Below is a small trained network, with its code and all its weights. Each question gives an input and a class and asks what happens when units are switched off, that is, made to give their printed mean instead of their output.

import numpy as np


def w(rows, s, z=0):
    codes = np.array(rows[::2]) - 128.0
    scale = np.full(codes.shape[1], s)
    scale[-1] = z or s
    return codes * scale


def norm(h):
    return h / np.sqrt((h * h).mean(-1, keepdims=True) + 1e-5)


def f(y):
    return y / 2 * (1 + np.tanh(0.7978845608 * (y + 0.044715 * y**3)))


def log_softmax(a):
    a = a - a.max(-1, keepdims=True)
    return a - np.log(np.exp(a).sum(-1, keepdims=True))


def net(x, mask):
    res = np.array(x, float).reshape(1, 8) / 4 @ E
    u = 0
    for l in range(4):
        y = f(norm(res) @ A[l][:, :-1].T + A[l][:, -1])
        res = res + np.where(mask[u : u + 3], y, B[l][:, -1]) @ B[l][:, :-1]
        u += 3
    return log_softmax(norm(res)[-1] @ U[:, :-1].T + U[:, -1])


A, B = {}, {}
E = w([
[123,137,137,111,135,112,118,131,138],'x0',
[147,130,127,129,144,141,117,144,128],'x1',
[107,167,94,127,132,131,115,131,136],'x2',
[117,140,140,114,131,104,146,125,148],'x3',
[149,180,144,85,53,102,168,228,47],'x4',
[119,169,254,92,116,199,92,50,118],'x5',
[118,127,140,122,141,120,96,148,129],'x6',
[120,128,111,107,101,147,146,121,148],'x7',
],0.0099)
A[0] = w([
[119,150,125,116,133,157,182,104,75,4],'0.n1',
[163,119,94,97,113,111,164,106,98,245],'0.n2',
[134,62,3,131,168,85,98,60,146,210],'0.n3',
],0.0068,0.0027)
B[0] = w([
[180,162,218,92,109,116,119,64,70,121],'0.n1',
[121,148,1,127,223,89,115,137,142,167],'0.n2',
[118,34,243,98,194,142,191,208,155,253],'0.n3',
],0.0078,0.0065)
A[1] = w([
[116,183,151,103,87,154,139,114,50,2],'1.n1',
[65,92,99,112,159,114,115,113,121,41],'1.n2',
[123,146,116,153,165,189,85,2,150,108],'1.n3',
],0.0073,0.0029)
B[1] = w([
[195,227,177,55,224,158,37,216,46,189],'1.n1',
[170,118,177,127,108,171,180,192,120,132],'1.n2',
[98,73,231,187,27,143,1,80,132,252],'1.n3',
],0.0085,0.0044)
A[2] = w([
[148,214,239,79,154,207,81,75,120,238],'2.n1',
[90,124,169,139,212,127,30,138,191,249],'2.n2',
[68,148,222,222,2,97,96,62,249,44],'2.n3',
],0.0052,0.0014)
B[2] = w([
[128,201,192,165,59,182,170,125,142,254],'2.n1',
[121,93,69,120,119,118,209,57,170,210],'2.n2',
[109,103,132,216,157,150,1,143,93,209],'2.n3',
],0.013,0.0066)
A[3] = w([
[173,159,15,75,119,27,115,215,25,8],'3.n1',
[187,254,146,64,128,179,121,104,85,38],'3.n2',
[147,194,143,163,85,121,175,235,102,129],'3.n3',
],0.0069,0.0016)
B[3] = w([
[154,135,92,144,78,80,17,59,128,255],'3.n1',
[85,147,133,140,147,104,254,197,112,237],'3.n2',
[143,96,109,49,111,126,143,100,64,238],'3.n3',
],0.012,0.0048)
U = w([
[124,8,118,174,224,105,194,147,182,252],'0',
[111,108,227,222,81,204,82,20,153,94],'1',
[179,102,38,99,55,2,91,123,45,98],'2',
[150,240,217,92,64,157,216,137,20,68],'3',
],0.0099,0.0015)

Each question gives the input, the list of numbers given to net, and the class t.
The units are the neurons (one row each of A and B). Each row of codes is followed by its name. A weight is (code - 128) times the scale printed after its matrix; where a second scale follows, it is the last column's (A, B and U).
mask holds one flag per neuron, layer by layer. A switched-off neuron (its flag False) gives its mean, the last column of its row in B, instead of its output. The means were averaged over made-up inputs and are rounded, as every weight is.
A unit's drop is (log p(t) with every unit on - log p(t) with that unit switched off) / (log p(t) with every unit on - log p(t) with every unit switched off).
The circuit of an input: a set's keep is (log p(t) with only the set's units on - log p(t) with every unit switched off) / (log p(t) with every unit on - log p(t) with every unit switched off). Starting from all 12 units, units are removed one at a time, each time the one whose removal leaves the highest keep (on an exact tie, the one counted first), for as long as the keep stays at least 0.8.
units of the circuit, in order: the units of the circuit, biggest drop first
most important unit: the unit with the biggest drop
top k neurons: the k neurons with the biggest drops, biggest first
top k neurons in layer l: the k neurons of layer l with the biggest drops, biggest first
drop when u is switched off: that unit's drop, to one decimal
input [-3,-6,8,-3,-7,-2,2,2], class 0: most important unit	0.n3
input [-5,7,2,-5,-6,0,1,-4], class 0: units of the circuit, in order	[0.n3 2.n2]
input [-4,-8,-5,6,1,-1,5,-1], class 2: top 3 neurons	[0.n3 1.n3 2.n1]
input [-7,6,-3,4,1,-3,5,-7], class 2: units of the circuit, in order	[0.n3 3.n1 2.n1]
input [3,-8,-8,7,7,0,-4,-2], class 2: units of the circuit, in order	[2.n1 0.n2]
input [-2,-1,8,8,0,-1,-8,-7], class 0: top 2 neurons	[2.n1 1.n1]
input [7,8,8,-5,1,0,5,5], class 2: units of the circuit, in order	[2.n1 0.n3 1.n3]
input [-2,-5,1,4,1,-3,-8,3], class 2: units of the circuit, in order	[2.n2 2.n1]
input [5,-7,-8,-8,3,0,-5,-2], class 2: top 3 neurons	[0.n2 2.n1 3.n1]
input [7,-1,6,1,6,-1,8,-8], class 2: top 2 neurons	[3.n1 2.n1]
input [2,-2,6,-7,1,4,5,1], class 3: top 3 neurons	[1.n1 3.n2 0.n2]
input [0,-6,-1,-5,0,0,-3,7], class 0: top 4 neurons	[1.n1 2.n1 3.n1 1.n3]
input [-7,5,-6,1,1,8,-6,-2], class 3: top 3 neurons	[1.n1 2.n1 3.n2]
input [0,-8,-7,-3,2,-1,-6,4], class 2: units of the circuit, in order	[2.n1]
input [-3,-1,4,3,8,-2,-7,5], class 2: top 2 neurons	[3.n1 2.n1]
input [-7,1,7,-7,1,-1,7,5], class 2: top 2 neurons	[2.n1 1.n3]
input [5,2,-1,1,1,8,5,-4], class 3: top 2 neurons in layer 3	[3.n2 3.n1]
input [-6,8,-2,4,-5,0,5,-5], class 0: drop when 0.n3 is switched off	0.5
input [-8,1,1,0,-4,0,-6,1], class 0: drop when 1.n1 is switched off	0.0
input [7,-1,8,2,-8,-2,-1,-5], class 0: units of the circuit, in order	[0.n3]
input [2,-5,-6,1,1,3,4,7], class 3: drop when 1.n3 is switched off	0.1
input [-7,8,7,-2,3,0,-5,-5], class 2: drop when 2.n1 is switched off	0.5
